In the rows, 128 means zero.
Each row is followed by its class.
[ 96 163 115  72 131 144 123 135 166  76 102 116  85 103 121 136 132 155
 136 142 189 158 135  93 164 119 101 113 163 113 128 122 119 144 126 166
  65 112]  Z
[ 75 129  94 180 175 159 137 121 188  98 161 151 109 145 124  87 111 163
 147 125  80 145 147 124 113 127 141 129 159 110 127 122 105 127 133 140
 132 107]  S
[132 129 124  64 165 140 126 139 163  94 160 169 158 123 123 121  79 103
 107  87 104 116 113 117  85 125 105 172 124 106 144 139 143 149 133 102
 136 102]  W
[134 128 116  60 172 148 130 140 150  86 159 181 150 128 130 128  88 104
 110  91 110 120 107 107  97 127 113 171 149 108 149 131 137 144 119 101
 145 103]  A
[140 122 117 129 138 108 145 119 158 192  89  33 128 149  79 145 135  99
  98 148 121 110 132 108 129 144  85  81  73 149 151 167 140 156 142 112
 129 121]  W
[134 122 106 118 137 105 165 107 159 193  93  40 114 155  90 150 140  97
 104 168 124 130 123 117 115 154  82  70  87 145 155 173 142 160 147 111
 142 111]  A
[ 99 159 134  83  87 143 133 129 134  67 130 139  91  94 136 134 143 148
 142 150 165 169 140 102 167 133 124 134 191 129 139 114 126 125 108 178
  64 141]  D
[112 178 116 113  85 100 118 151  95  81 146 102  82 135  91 111 157 102
 133 128 156 150 182 164 139 103 103 148 127 162  96 179 116 140 141 146
  88 137]  W
[112 187 116 113  68 104 123 142  98  85 130 107  93 137  89 104 143 110
 135 128 155 156 184 172 151 114 126 148 133 171  97 158 122 132 139 149
  90 136]  F
[ 95 129  88 138 203 165 106 150 189 102 122 132 109 158 117  94  79 151
 145  70 106 108 150 103 142 118 160 133 115  92 119 134 106 118 138 156
 120 108]  Z
[144 129 121  65 169 136 121 139 165  92 160 179 169 119 138 132  80 107
 102  92 109 115 111 124  89 122 112 167 134 102 139 136 140 142 136 101
 146  95]  N
[108 174 106 111  68  96 125 147 113  76 146 109  86 128  89 105 150 113
 128 132 153 155 181 170 133 115 117 144 150 166  89 180 118 136 130 155
  98 126]  N
[101 152 118  74 123 152 135 116 136  45 134 131  91 103 109 123 200 138
 126 163 164 165 123  88 160 124  92  94 225 138 147 117 121 120 102 152
  56 125]  S
[122 156 174 133 100 102 132 125 140  84 172 120 105 139  76 111 211 138
 112 172  73 185 132 102 131  99 115 103  70 133  86 114 149 139 137 130
  66 128]  W
[120 160 174 126  99  95 138 119 147  86 181 128 109 143  77 121 210 139
 114 184  69 188 124 101 140 111 136  91  66 132  91 111 146 134 131 137
  67 140]  A
[115 156 170 138 105 109 136 115 152  94 175 118 123 141  76 115 210 143
 118 178  61 192 133 103 130 106 130  92  67 127  86 107 144 125 126 133
  67 130]  L
[115 153 163 134 101  98 138 116 164  87 165 121 113 146  82 111 215 146
 114 178  77 191 123 104 136 110 124  89  59 130  87 117 146 130 136 137
  62 134]  C
[119 160 172 119  98 103 126 121 156  96 167 123 113 141  80 124 198 137
 115 176  73 193 132 100 138 107 124  99  59 131  96 116 149 129 136 142
  59 137]  P
[105 130 160 168 147 172 145 175  37  80 143 136  75 163 164 150 167 160
 144 136 127 172 102  73 153 105 141 118 198  80 117  68 132 120 133  97
  90 139]  N
[129 158 167 129 112 103 127 134 144  84 177 128 116 142  78 122 207 137
 113 181  75 182 122  91 152 104 130  88  57 120  85 108 151 132 127 129
  68 141]  A
[125 153 170 120 103 104 127 117 150  87 175 118 122 136  67 117 203 142
 117 184  79 188 135  96 145 116 117  93  85 129  96  99 152 130 125 136
  68 131]  X
[120 155 166 135 103 103 133 114 158  92 179 123 118 149  78 117 207 140
 115 184  73 179 136 102 142 110 138  82  63 134  98 113 146 131 126 136
  60 139]  S
[156 118 163 141 199 176  86 150  67 137 104  66  81 163 148 148 152 147
 164 142 103 187 110  39 168  87 126 117 109  72 133  70 137  99 109 136
  86 127]  Z
[114 155 182 127 100  96 130 131 148  92 171 123 111 140  90 120 210 146
 117 174  67 184 127 106 143 106 131  99  63 126  84 101 142 121 123 130
  70 145]  L
[144 129 125  55 165 135 121 149 164  88 160 187 159 118 143 135  79 109
 101  90 108 111 104 116  91 119 116 176 136  98 142 133 144 137 133 102
 145 100]  N
[126 120 103 107 141 114 161 114 177 189  74  46 105 157 104 144 137 100
 105 152 125 123 131 120 120 151  86  66  86 140 157 176 142 155 143 117
 133 104]  D
[135 137 127  60 164 146 126 144 168  87 152 180 158 126 134 126  81 105
 104  86 115 108 119 116  82 114 113 171 134 105 145 138 143 140 135 101
 138 105]  S
[ 89 130 112 151 178 149 139 108 180  79 150 147 109 145  93  81 109 154
 148  99 108 145 155 132 117 128 145 147 151 109 116 136 116 128 135 153
 147 119]  A
[121 160 174 134 100 103 136 115 161  99 163 130 119 140  87 119 218 139
 110 178  67 177 129 104 143 105 140  75  48 130  94 118 156 125 133 130
  61 137]  D
[136 126 130  66 161 143 127 137 152  93 165 174 157 123 124 127  83 106
 106  88 104 119 110 119  88 129 113 166 135 104 150 136 146 146 131 102
 138  95]  W
[125 160 169 139 101 107 132 106 143  90 163 118 117 141  81 121 218 139
 113 174  78 188 133 109 138 111 140  90  64 139  96 107 149 124 124 140
  68 134]  F
[ 88 108 156  64 168 158 112 183  84 121 131 109  70 163 129 165 118 146
 158 122 137 164 100  70 187 132 136 116 197  65 123  55 145 111 141  94
  77 140]  Z
[114 178 126 109  74 111 121 143 109  85 140 105  87 121 111 117 172 111
 126 127 144 160 183 161 152 113 128 136 136 160  94 179 128 122 131 155
  91 131]  D
[115 152 170 135  98  94 132 121 158  90 170 127 117 137  86 122 198 147
 105 175  73 185 124 111 141 107 127  92  56 131  89 114 151 130 133 133
  61 134]  C
[ 84 118  96 157 186 149 142 135 184  84 144 160 111 157 125  84 115 149
 140 118  95 130 152 122 132 120 127 122 149  97 121 130 111 120 147 145
 125 131]  Y
[133 125 126  58 165 141 125 154 159  93 159 174 154 121 131 124  71 107
 103  88 106 113 110 115  93 124 101 167 129 100 145 139 145 144 135 105
 135 105]  W
[113 177 114 114  80 109 121 135 111  75 145 100  98 127  95 104 151 111
 130 139 143 166 197 160 137 105 111 145 143 161  97 165 129 130 136 156
  89 128]  S
[ 84 157 118  96 135 137 147 117 136  59 109 123  84 105 129  96 184 150
 140 145 180 177 131 110 155 131 103 115 197 143 130 113 107 146 111 175
  93 112]  N
[111 157 165 135  95  90 135 122 144  79 170 124 111 144  73 115 200 143
 110 175  74 187 128 110 139 103 123  95  65 134  87 111 152 130 136 128
  58 137]  C
[125 108  83 131 143  96 152 109 167 193  83  42 119 159  99 149 132  93
  92 162 117 109 121 126 105 136  53  61  69 149 152 174 139 157 157 102
 124 111]  C
[115 153 165 122 104  99 131 114 144  87 169 129 100 145  80 108 208 141
 123 172  78 187 126 104 147 110 140  97  62 134  89 105 147 134 120 140
  67 138]  A
[127 130 127  66 166 141 140 133 166  87 150 171 144 134 130 126  89 104
 107  88 103 117 111 124  81 128 120 169 131 110 141 131 139 144 132 104
 141 102]  F
[ 95 112 155 112 118 139 159 141 147 114 130 110  68 142 164 139 165 142
 128 163  89 167 104  98 155 145 112 102 145 118 150 114 144 109 115 130
  68 153]  P
[ 92 146 100  93 111 145 168 119 145  65 100 123  93 108 131 119 194 142
 137 175 184 168 105  86 131 147 110  72 206 110 143 127 122 128 122 166
  80 128]  Y
[120 176 116 107  84 116 116 142 113  89 137 107  94 131  98 112 152 113
 125 133 158 151 187 146 140 101 106 149 140 160 103 172 125 131 137 153
  96 134]  S
[138 119  99 150 147 124 145 100 162 204  85  41 149 153  86 148 146  89
 111 156 134 122 137 121 128 156  92  61  79 149 154 171 132 161 141 115
 139 107]  P
[123 127 103 140 141 112 160  98 181 189  82  36 129 159  77 146 151 102
 107 168 126 135 126 109 110 148  72  66  82 151 153 160 129 169 152 114
 121 106]  C
[118 152 169 123 107  86 138 116 150  87 178 128 107 142  79 119 208 141
 113 185  76 186 130 112 134 101 132  93  68 131  83 113 145 134 135 135
  64 133]  N
[133 125 122  60 162 148 131 134 162  93 157 176 155 128 127 119  72 107
 110  95 103 128 111 112  86 127 112 165 144  99 141 141 143 141 131 106
 136 104]  Y
[ 68 128 101 175 181 135 141 106 213 105 135 161 135 151 135  88 120 155
 148 102  98 113 134 138 117 142 164 112 108 110 117 122  94 127 163 143
 131 135]  P
[106 101 192 111 142 158 127 160  91 128 167  94 107 167 136 176 113 161
 131 142  92 189 105  67 167 157 144  93 174  76 127  81 131 109 127 130
  75 171]  Y
[123 163 182 120 109 108 127 126 149  82 168 126 114 133  78 120 207 142
 114 167  75 187 135 101 142  94 126 111  67 125  90 105 147 127 120 137
  69 129]  L
[137 138 123  58 156 136 131 141 156  87 144 170 149 125 140 137  82 101
 101  91 110 118 109 128  85 125 110 168 130 110 146 131 145 140 134  97
 137 100]  F
[123 156 167 118 105 100 126 125 147  81 172 131 116 135  86 117 202 147
 107 172  92 184 130 108 147 104 124  91  77 130  86 118 146 130 128 138
  67 133]  N
[ 96 132 182 115  93 119  83 218  61 115 174 135  83 144 110 143 140 143
 145 145 100 175 117  77 183 117 143 146 114 101 102  43 159 121  78 124
  82 165]  X
[140 135 118  65 171 141 124 148 164  78 159 185 152 118 131 132  92 103
  98  94 102 116 112 111  93 114 103 170 132 104 143 135 145 144 128 103
 146  94]  A
[121 146 171 129 102 100 131 111 144  97 171 122 114 140  87 119 202 138
 114 182  75 182 122 102 141 108 133  78  66 123  86 114 150 127 134 133
  57 145]  Y
[124 124 165 125 116 183 122 169 104  78 129 105  83 170 112 145 142 155
 154 123 124 180 104  52 162 155 158 128 177  83 134  65 136 115  84 146
  85 150]  F
[112 175 118 108  75 106 115 133 101  78 144 108  85 130 107 116 132 118
 134 126 157 160 183 158 146 114 119 150 142 147  95 172 122 127 148 160
  87 146]  Y
[ 96 142  99  69 127 154 138 139 130  67 118 131 111 110 134 126 173 139
 135 155 179 163 134  77 173 135 104  97 200 124 141 112 122 123 107 169
  60 129]  Z
[ 94 131  94 196 191 175 126 129 190  63 163 140 144 147 103  79 101 157
 147 108  82 145 141  92 130 136 131 135 147  86 115 111 110 128 150 148
 127 118]  C
[136 132 117  63 164 150 125 141 178  89 154 175 164 122 141 121  91 102
 104  95 105 112 115 112  86 124 108 162 136 106 146 135 143 139 131 101
 138  99]  S
[ 85 139 109  97  79 134 136 130 148  78 148 156  93 112 120 129 192 143
 118 146 170 151 118 114 155 145 112 104 178 142 125 136 128 135 109 157
  76 129]  C
[128 129 128  66 162 146 130 138 157  90 154 186 163 118 132 123  80 105
 108  94 108 122 114 111  86 117 112 171 142 102 140 129 142 142 126 104
 135 110]  Y
[120 156 175 130  96  98 132 113 144  90 176 125 111 146  77 114 213 144
 122 179  79 192 128 112 141 111 145  87  72 134  89 109 146 131 127 140
  61 131]  N
[128 128 117 128 143 114 159 116 168 184  76  47 123 149  95 143 147 101
 106 165 119 131 130 112 124 143  79  61  83 138 156 154 147 158 142 108
 130 107]  D
[126 138 126  51 151 138 128 141 172  85 170 186 152 125 134 135  82 104
 109  88  99 132 113 120  76 129 118 186 133 104 140 145 140 138 138 104
 137 107]  P
[122 135 102 118 131 110 153 111 176 206  80  43 119 148  80 145 142  97
 116 171 124 126 131 110 119 149  81  79 101 157 166 157 136 160 143 105
 130  94]  Z
[139 135 132  69 158 153 124 140 155  84 151 179 159 117 143 132  82 109
 105  89 109 120 107 103  91 120 117 168 141  92 143 131 147 137 137 104
 132 107]  Y
[125 124 110 124 161 111 154 110 162 190  70  36 118 149  90 148 145  98
 110 148 139 113 138 126 122 135  78  78  92 145 154 162 127 154 141 113
 142 108]  L
[103 175 113  99  66 104 122 162 108  90 147 117  84 134  89 109 144 114
 130 131 136 152 179 157 135 107 109 156 149 163  92 164 111 130 132 154
  96 131]  L
[119 103 171 139 146 151 153 146  88 124 157  77  54 192 127 154 172 146
 161 159  98 191 147  82 181 134 146 138 157 103 129 103 126 114 118 134
  74 170]  W
[ 84 145 107 151 202 145 124 146 204  85 134 143 106 127 120 105 113 150
 140 105 105 120 135 114 133 114 153 128 115  88 124 127 116 116 139 152
 128 126]  A
[ 87 136 115 175 206 172 117 133 170  74 152 164 129 123 122  88 104 156
 147 100 105 134 136 119 134 114 132 149 163  94 105  93 107 131 144 127
 145 110]  F
[109 176 119 110  68 104 115 155 119  88 139 109 101 119 105 119 141 108
 121 129 151 154 181 163 146 115 104 144 126 161  93 176 127 130 139 149
  92 140]  P
[122 163 180 122 109  98 125 128 154  80 161 121 116 135  93 110 199 145
 116 165  88 183 126 113 150 104 138  92  53 124  79 109 150 130 131 136
  59 137]  N
[ 83 167 114  73 111 151 157 126 134  80 107 137  90 105 131 118 170 141
 138 154 169 173 119 110 126 125  89 117 211 133 148 118 117 135 127 149
  82 104]  L
[136 120  92 128 139 112 139 116 152 200  70  47 122 153  98 143 130  96
 109 148 138 105 135 118 129 139  85  67  71 146 156 164 145 157 138 112
 133  96]  Z
[123 126 138  83 126 160 132 106 113  66 140 145  79  92 140 116 166 160
 113 152 161 177 134  98 190 113  92 114 202 137 125 132 125 137 100 179
  74 105]  Y
[138 126 102 126 131 107 150 123 146 186  69  50 122 162  89 138 117  98
 109 147 133 114 115 111 123 139  91  82  66 139 158 156 150 155 146 108
 125 113]  C
[ 99 129  99  70 122 153 138 116 132  80 125 131  96 103 133 102 198 129
 141 165 154 178 126  93 156 130  98  96 185 140 138 130 128 115  79 172
  64 132]  D
[137 132 127  63 162 144 126 136 167  95 163 177 163 124 132 125  91 105
 107 100 107 120 116 115  84 120 112 167 133 110 145 138 141 139 124 100
 139 107]  S
